Here is a tiny trained network, its code and every weight. The questions are about switching its units off for an input and a target symbol, where a switched-off unit gives its printed mean instead of its output.

import numpy as np


def w(rows, s, z=0):
    codes = np.array(rows[::2]) - 128.0
    scale = np.full(codes.shape[1], s)
    scale[-1] = z or s
    return codes * scale


def norm(h):
    return h / np.sqrt((h * h).mean(-1, keepdims=True) + 1e-5)


def softmax(a):
    e = np.exp(a - a.max(-1, keepdims=True))
    return e / e.sum(-1, keepdims=True)


def log_softmax(a):
    a = a - a.max(-1, keepdims=True)
    return a - np.log(np.exp(a).sum(-1, keepdims=True))


def net(x, mask):
    ids = ['ΓΔΛΩαεζηθμπστφψ'.index(c) for c in x.split()]
    T = len(ids)
    res = E[ids] + P[:T]
    u = 0
    for l in range(3):
        r = norm(res)
        for j in range(3):
            rows = slice(3 * j, 3 * j + 3)
            q, k, v = (r @ M[l][rows].T for M in (Q, K, V))
            z = softmax(np.where(np.tri(T) > 0, q @ k.T / 3**0.5, -1e9)) @ v
            o = O[l][rows]
            res = res + np.where(mask[u + j], z, o[:, -1]) @ o[:, :-1]
        u += 3
    return log_softmax(norm(res)[-1] @ U[:, :-1].T + U[:, -1])


Q, K, V, O = {}, {}, {}, {}
E = w([
[98,165,131,129,166,41,157],'Γ',
[108,167,155,96,203,138,121],'Δ',
[185,112,106,214,119,109,95],'Λ',
[161,114,117,98,155,105,88],'Ω',
[119,110,142,144,218,203,175],'α',
[81,217,97,211,154,146,196],'ε',
[46,119,91,89,105,114,117],'ζ',
[152,18,122,121,142,101,136],'η',
[125,144,130,67,137,205,125],'θ',
[184,198,252,86,64,110,179],'μ',
[147,75,168,61,132,109,130],'π',
[64,105,67,126,112,247,54],'σ',
[163,194,85,114,1,145,52],'τ',
[139,175,71,135,119,99,131],'φ',
[67,107,208,175,119,210,140],'ψ',
],0.029)
P = w([
[99,97,198,143,110,84,7],'0',
[114,112,182,143,128,98,45],'1',
[124,113,166,135,147,104,58],'2',
[130,113,149,129,155,111,69],'3',
[139,113,134,123,162,115,84],'4',
[141,114,116,121,163,115,99],'5',
[148,116,102,119,166,124,112],'6',
[153,119,92,115,170,124,123],'7',
[156,121,90,118,167,123,130],'8',
[157,127,90,123,169,119,131],'9',
],0.013)
Q[0] = w([
[55,175,71,111,51,79,132],'L0H0',
[127,144,214,166,206,99,124],'L0H0',
[243,152,105,151,170,90,49],'L0H0',
[132,150,144,136,191,123,124],'L0H1',
[159,134,126,145,4,193,134],'L0H1',
[116,65,118,195,150,59,153],'L0H1',
[134,159,130,96,224,117,139],'L0H2',
[77,179,122,105,121,158,183],'L0H2',
[144,91,148,217,85,169,109],'L0H2',
],0.013)
K[0] = w([
[22,138,52,159,107,58,117],'L0H0',
[140,189,224,143,162,125,119],'L0H0',
[247,172,126,148,158,72,73],'L0H0',
[112,119,121,71,129,97,180],'L0H1',
[133,152,233,169,104,135,36],'L0H1',
[64,41,54,171,172,84,103],'L0H1',
[155,204,175,76,189,98,100],'L0H2',
[172,156,180,98,87,135,123],'L0H2',
[16,87,92,115,105,88,122],'L0H2',
],0.012)
V[0] = w([
[113,204,125,111,113,31,156],'L0H0',
[181,124,63,124,174,175,64],'L0H0',
[207,159,186,151,123,133,38],'L0H0',
[143,176,193,128,109,190,85],'L0H1',
[183,156,196,224,190,106,2],'L0H1',
[105,169,94,130,129,179,50],'L0H1',
[61,86,121,149,73,92,163],'L0H2',
[39,64,75,146,135,133,93],'L0H2',
[152,134,81,145,126,134,121],'L0H2',
],0.0086)
O[0] = w([
[161,128,121,91,130,218,80,203],'L0H0',
[158,135,72,149,17,107,215,139],'L0H0',
[118,72,25,117,137,109,253,106],'L0H0',
[35,99,100,149,72,191,186,70],'L0H1',
[98,94,35,143,116,47,245,118],'L0H1',
[94,184,48,59,78,229,181,221],'L0H1',
[179,173,183,170,169,115,39,2],'L0H2',
[139,84,207,168,118,152,33,131],'L0H2',
[152,92,129,141,77,95,91,52],'L0H2',
],0.0069,0.0042)
Q[1] = w([
[158,122,165,101,3,109,102],'L1H0',
[34,163,138,11,124,103,104],'L1H0',
[150,97,92,200,153,228,160],'L1H0',
[166,88,132,206,141,179,125],'L1H1',
[142,117,181,245,168,175,180],'L1H1',
[104,113,141,107,84,135,106],'L1H1',
[111,203,124,110,81,107,98],'L1H2',
[83,145,142,148,162,11,132],'L1H2',
[150,196,171,118,94,48,171],'L1H2',
],0.015)
K[1] = w([
[175,134,176,111,6,121,79],'L1H0',
[101,245,198,48,103,140,149],'L1H0',
[99,66,47,175,149,154,114],'L1H0',
[86,133,162,179,55,127,159],'L1H1',
[138,157,207,211,97,110,192],'L1H1',
[125,89,90,151,141,154,91],'L1H1',
[158,211,184,119,100,143,149],'L1H2',
[80,151,145,154,197,90,85],'L1H2',
[136,166,124,177,91,6,204],'L1H2',
],0.014)
V[1] = w([
[162,142,221,157,77,105,156],'L1H0',
[207,75,15,16,123,183,75],'L1H0',
[139,229,67,185,242,102,122],'L1H0',
[118,142,240,76,75,73,224],'L1H1',
[98,181,204,70,52,44,142],'L1H1',
[229,163,232,165,97,126,160],'L1H1',
[152,32,156,146,228,174,143],'L1H2',
[216,74,139,181,147,254,93],'L1H2',
[107,112,49,41,160,175,32],'L1H2',
],0.0059)
O[1] = w([
[202,115,71,90,135,102,170,72],'L1H0',
[56,100,166,150,83,172,152,147],'L1H0',
[85,144,185,140,117,28,180,150],'L1H0',
[148,166,69,35,2,188,129,102],'L1H1',
[130,156,148,139,83,192,172,145],'L1H1',
[108,128,50,82,48,106,193,2],'L1H1',
[65,93,113,172,182,154,185,105],'L1H2',
[40,74,47,132,81,140,214,54],'L1H2',
[186,85,89,182,109,86,133,218],'L1H2',
],0.0073,0.0069)
Q[2] = w([
[154,115,87,175,216,169,177],'L2H0',
[206,96,156,143,76,105,133],'L2H0',
[142,113,104,84,216,131,128],'L2H0',
[119,61,249,174,36,166,144],'L2H1',
[133,132,135,73,118,92,94],'L2H1',
[137,120,70,169,198,133,41],'L2H1',
[133,65,123,151,29,83,93],'L2H2',
[126,84,160,62,201,127,183],'L2H2',
[189,138,101,169,77,123,170],'L2H2',
],0.016)
K[2] = w([
[171,138,94,149,177,153,219],'L2H0',
[189,107,164,158,98,127,144],'L2H0',
[157,138,115,42,169,114,146],'L2H0',
[70,69,128,160,147,160,1],'L2H1',
[169,154,151,113,175,135,94],'L2H1',
[209,144,159,157,125,162,153],'L2H1',
[102,88,124,107,162,119,64],'L2H2',
[133,111,204,104,98,99,211],'L2H2',
[96,113,61,142,93,73,113],'L2H2',
],0.018)
V[2] = w([
[165,106,72,1,159,242,164],'L2H0',
[227,135,211,122,161,117,97],'L2H0',
[215,169,77,119,154,94,252],'L2H0',
[127,90,250,156,40,123,225],'L2H1',
[62,145,132,110,198,163,103],'L2H1',
[147,216,213,167,56,135,149],'L2H1',
[94,63,148,113,108,63,120],'L2H2',
[110,58,212,6,118,148,141],'L2H2',
[17,217,154,146,178,117,71],'L2H2',
],0.0076)
O[2] = w([
[106,167,165,175,159,38,70,126],'L2H0',
[32,138,120,111,100,116,163,170],'L2H0',
[64,126,147,104,87,151,6,1],'L2H0',
[140,10,142,255,41,156,201,46],'L2H1',
[96,179,192,118,120,143,129,200],'L2H1',
[186,142,94,221,130,185,192,102],'L2H1',
[199,178,145,132,72,155,144,127],'L2H2',
[135,123,114,56,37,97,154,214],'L2H2',
[139,69,99,215,44,109,86,244],'L2H2',
],0.0088,0.0057)
U = w([
[150,164,88,134,46,150,132,184],'Γ',
[105,73,157,114,218,188,162,74],'Δ',
[5,155,117,136,61,75,151,116],'Λ',
[186,173,51,109,182,169,119,37],'Ω',
[169,147,199,119,120,194,63,166],'α',
[78,125,103,75,101,225,150,125],'ε',
[101,77,57,69,101,87,75,2],'ζ',
[119,181,103,144,95,151,185,143],'η',
[190,117,196,58,79,161,186,177],'θ',
[148,97,80,168,98,90,142,207],'μ',
[96,191,98,226,136,132,134,49],'π',
[204,33,181,100,163,134,125,45],'σ',
[188,171,173,171,145,37,166,77],'τ',
[62,86,71,136,112,191,89,93],'φ',
[139,110,189,160,94,177,178,228],'ψ',
],0.016,0.0063)

Each question gives the input, a string of symbols that net reads in full, and the target symbol t.
The units are the heads (3 rows each of Q, K, V and O). Each row of codes is followed by its name. A weight is (code - 128) times the scale printed after its matrix; where a second scale follows, it is the last column's (O and U).
mask holds one flag per head, layer by layer. A switched-off head (its flag False) gives its mean, the last column of its rows in O, instead of its output. The means were averaged over made-up inputs and are rounded, as every weight is.
A unit's drop is (log p(t) with every unit on - log p(t) with that unit switched off) / (log p(t) with every unit on - log p(t) with every unit switched off).
The circuit of an input: a set's keep is (log p(t) with only the set's units on - log p(t) with every unit switched off) / (log p(t) with every unit on - log p(t) with every unit switched off). Starting from all 9 units, units are removed one at a time, each time the one whose removal leaves the highest keep (on an exact tie, the one counted first), for as long as the keep stays at least 0.8.
units of the circuit, in order: the units of the circuit, biggest drop first
unit that matters most: the unit with the biggest drop
heads that matter: for each layer, one digit per head in row order, 1 if its drop is at least 0.15 and else 0, layers parted by /
input Δ Δ Γ ζ Δ Γ ζ η Γ, target α: unit that matters most	L0H0
input ψ ζ φ ζ, target Ω: heads that matter	000 / 000 / 110
input Γ ζ ζ Δ π Δ π Δ, target θ: heads that matter	010 / 100 / 001
input Γ φ Δ Γ Ω, target ζ: units of the circuit, in order	L2H0, L0H0
input σ Ω ζ Δ ζ ζ α ζ θ, target ε: heads that matter	110 / 100 / 000
input ε α Ω, target ζ: units of the circuit, in order	L0H0, L2H0
input Δ π Δ, target θ: heads that matter	100 / 010 / 001
input Δ ζ μ Δ, target Δ: heads that matter	100 / 100 / 011
input μ ζ Γ Ω ζ α θ, target Λ: units of the circuit, in order	L0H0, L2H0
input ζ ζ σ ζ, target φ: heads that matter	011 / 001 / 101
input ζ Λ ζ, target μ: heads that matter	001 / 000 / 101
input ζ ψ ζ ζ, target α: heads that matter	110 / 000 / 000
input ζ π φ ζ ζ ζ θ Δ, target Λ: units of the circuit, in order	L1H0, L2H2, L0H2
input Δ ζ Λ ζ π ζ, target θ: units of the circuit, in order	L2H0, L2H2
input Γ α μ Λ π Δ Δ τ ζ Λ, target Γ: unit that matters most	L1H1
input Δ φ ζ ε σ μ ζ ζ φ, target π: units of the circuit, in order	L2H1, L2H0, L2H2, L0H0
input Δ ε ζ Γ ζ, target τ: heads that matter	000 / 100 / 100
input ζ ε Γ ε ζ, target π: units of the circuit, in order	L2H2, L2H1
input Γ π π, target θ: heads that matter	000 / 010 / 001
input π Δ Ω ζ φ π Ω θ, target ε: units of the circuit, in order	L1H2
input ζ ζ μ θ ζ η, target ζ: heads that matter	100 / 111 / 100
input ζ ζ η η Γ Ω Δ ζ, target σ: heads that matter	110 / 010 / 100
input ψ ζ ζ φ, target Ω: units of the circuit, in order	L0H0, L2H1
input Δ φ ζ α Ω φ α α Γ ζ, target Δ: units of the circuit, in order	L2H0, L0H0, L2H2
input ψ ζ Δ, target Λ: heads that matter	000 / 100 / 001
input θ ζ Ω ζ ζ, target α: heads that matter	100 / 100 / 000
input ζ ζ μ σ η Γ ζ Γ Ω Δ, target Δ: units of the circuit, in order	L0H0, L2H1, L2H2, L2H0
